Below is a small trained network, with its code and all its weights. Each question gives an input and a class and asks what happens when units are switched off, that is, made to give their printed mean instead of their output.

import numpy as np


def w(rows, s, z=0):
    codes = np.array(rows[::2]) - 128.0
    scale = np.full(codes.shape[1], s)
    scale[-1] = z or s
    return codes * scale


def f(y):
    return np.maximum(y, 0)


def log_softmax(a):
    a = a - a.max(-1, keepdims=True)
    return a - np.log(np.exp(a).sum(-1, keepdims=True))


def net(x, mask):
    res = np.array(x, float).reshape(1, 5) / 4 @ E
    y = f(res @ A[0][:, :-1].T + A[0][:, -1])
    res = res + np.where(mask, y, B[0][:, -1]) @ B[0][:, :-1]
    return log_softmax(res[-1] @ U[:, :-1].T + U[:, -1])


A, B = {}, {}
E = w([
[165,183,76,176,204],'x0',
[127,128,127,130,128],'x1',
[166,91,56,172,56],'x2',
[106,254,114,111,84],'x3',
[149,139,205,190,108],'x4',
],0.0094)
A[0] = w([
[128,200,94,144,92,90],'N0',
[88,131,140,48,200,133],'N1',
[155,122,229,160,53,137],'N2',
[246,172,89,191,193,80],'N3',
[133,125,90,182,195,53],'N4',
[94,191,105,121,107,93],'N5',
[102,137,101,17,169,140],'N6',
[100,144,236,129,207,148],'N7',
[141,223,156,82,122,105],'N8',
[108,164,128,118,96,72],'N9',
[144,41,175,91,194,75],'N10',
[123,120,64,72,107,179],'N11',
[89,75,65,95,157,166],'N12',
[60,96,152,106,95,55],'N13',
[205,182,92,169,198,112],'N14',
[150,130,86,175,115,141],'N15',
[164,95,169,96,178,119],'N16',
[63,145,197,70,205,124],'N17',
[164,78,155,134,160,74],'N18',
[133,146,69,54,133,221],'N19',
[147,145,170,74,165,3],'N20',
[252,117,59,146,59,108],'N21',
[208,137,168,183,96,206],'N22',
[75,153,192,99,177,48],'N23',
[155,96,86,174,56,100],'N24',
[121,110,179,192,89,115],'N25',
[62,194,134,142,100,78],'N26',
[149,149,182,227,137,203],'N27',
[132,18,74,137,181,91],'N28',
[89,125,113,96,160,110],'N29',
[69,188,116,80,98,96],'N30',
[176,162,113,130,193,137],'N31',
[108,124,154,96,74,104],'N32',
[105,68,186,85,62,131],'N33',
[110,150,157,123,190,128],'N34',
[133,86,160,123,189,96],'N35',
[162,106,84,172,70,13],'N36',
[78,108,140,129,77,122],'N37',
[86,102,170,54,80,67],'N38',
[96,159,111,180,215,82],'N39',
[143,185,118,109,57,60],'N40',
[143,67,124,180,161,61],'N41',
[185,123,60,135,83,127],'N42',
[143,1,117,154,122,98],'N43',
[186,159,190,148,101,250],'N44',
[134,101,42,38,100,185],'N45',
],0.0093,0.0038)
B[0] = w([
[64,132,65,160,124,207],'N0',
[208,153,134,102,113,224],'N1',
[109,143,157,128,212,223],'N2',
[27,17,144,24,81,235],'N3',
[46,87,119,55,119,177],'N4',
[83,117,64,183,133,200],'N5',
[134,171,183,144,184,228],'N6',
[221,179,124,118,84,254],'N7',
[106,117,78,194,116,236],'N8',
[66,146,38,167,123,166],'N9',
[85,171,52,193,97,209],'N10',
[166,168,210,123,238,212],'N11',
[152,155,170,135,234,210],'N12',
[70,27,109,55,95,170],'N13',
[82,25,155,51,89,233],'N14',
[178,124,164,75,128,181],'N15',
[132,173,50,225,138,180],'N16',
[234,160,96,134,30,250],'N17',
[50,181,96,181,86,169],'N18',
[129,169,176,105,220,236],'N19',
[188,167,117,140,43,156],'N20',
[194,190,138,97,61,222],'N21',
[125,163,199,134,206,217],'N22',
[186,167,122,120,58,201],'N23',
[221,197,165,88,52,198],'N24',
[126,195,199,57,195,184],'N25',
[94,174,109,192,130,204],'N26',
[102,182,184,105,254,236],'N27',
[87,184,55,161,126,224],'N28',
[163,201,168,136,163,167],'N29',
[81,143,42,204,134,218],'N30',
[104,69,171,68,78,204],'N31',
[90,78,134,65,115,179],'N32',
[85,78,157,84,133,221],'N33',
[211,134,121,85,53,196],'N34',
[97,191,51,187,99,181],'N35',
[207,216,86,108,23,170],'N36',
[104,47,128,50,119,176],'N37',
[70,49,103,40,85,200],'N38',
[70,24,125,52,54,200],'N39',
[74,133,57,198,107,196],'N40',
[82,164,41,195,107,176],'N41',
[215,149,129,130,102,200],'N42',
[110,165,91,193,128,222],'N43',
[129,174,169,117,238,234],'N44',
[132,164,174,116,224,242],'N45',
],0.0055,0.0065)
U = w([
[227,167,126,117,10,92],'0',
[26,153,64,231,87,95],'1',
[39,48,149,41,67,87],'2',
[122,133,145,137,135,252],'3',
[122,173,177,120,210,59],'4',
],0.011)

Each question gives the input, the list of numbers given to net, and the class t.
The units are the neurons (one row each of A and B). Each row of codes is followed by its name. A weight is (code - 128) times the scale printed after its matrix; where a second scale follows, it is the last column's (A, B and U).
mask holds one flag per neuron, in row order. A switched-off neuron (its flag False) gives its mean, the last column of its row in B, instead of its output. The means were averaged over made-up inputs and are rounded, as every weight is.
A unit's drop is (log p(t) with every unit on - log p(t) with that unit switched off) / (log p(t) with every unit on - log p(t) with every unit switched off).
The circuit of an input: a set's keep is (log p(t) with only the set's units on - log p(t) with every unit switched off) / (log p(t) with every unit on - log p(t) with every unit switched off). Starting from the 12 units with the biggest drops (on a tie, the unit counted first), units are removed one at a time, each time the one whose removal leaves the highest keep (on an exact tie, the one counted first), for as long as the keep stays at least 0.8.
circuit, biggest first: the units of the circuit, biggest drop first
most important unit: the unit with the biggest drop
k most important neurons: the k neurons with the biggest drops, biggest first
drop of u: that unit's drop, to one decimal
input [-3,-3,6,-7,3], class 1: circuit, biggest first -> N43
input [7,-4,-6,-4,0], class 2: circuit, biggest first -> N3, N39
input [3,-6,5,4,-7], class 4: circuit, biggest first -> N45, N11
input [6,-4,-6,4,3], class 0: circuit, biggest first -> N7, N17, N34
input [-4,-1,-5,6,-4], class 1: 2 most important neurons -> N30, N8
input [6,-6,-4,-1,6], class 2: circuit, biggest first -> N3, N39, N14
input [8,2,2,-6,-1], class 2: circuit, biggest first -> N3, N14
input [-2,-7,-8,-8,-2], class 0: circuit, biggest first -> N17, N7
input [5,4,6,-5,4], class 0: 2 most important neurons -> N21, N24
input [-5,0,-1,6,7], class 4: 4 most important neurons -> N44, N2, N25, N27
input [6,4,4,3,-1], class 2: 2 most important neurons -> N3, N14
input [5,2,4,7,4], class 1: 2 most important neurons -> N0, N40
input [5,2,7,-4,-8], class 4: 4 most important neurons -> N45, N12, N11, N17
input [-5,-2,0,6,-6], class 1: circuit, biggest first -> N30
input [5,2,6,-7,-8], class 4: 3 most important neurons -> N12, N45, N11
input [1,2,6,-3,-6], class 0: 3 most important neurons -> N21, N24, N36
input [7,0,4,-6,1], class 2: 3 most important neurons -> N3, N14, N4
input [-8,-4,-8,-2,5], class 0: drop of N17 -> 0.6
input [-3,6,3,-6,3], class 1: drop of N43 -> 0.2
input [-5,0,7,-3,-8], class 4: most important unit -> N45
input [3,-3,7,2,-4], class 0: drop of N42 -> 0.1
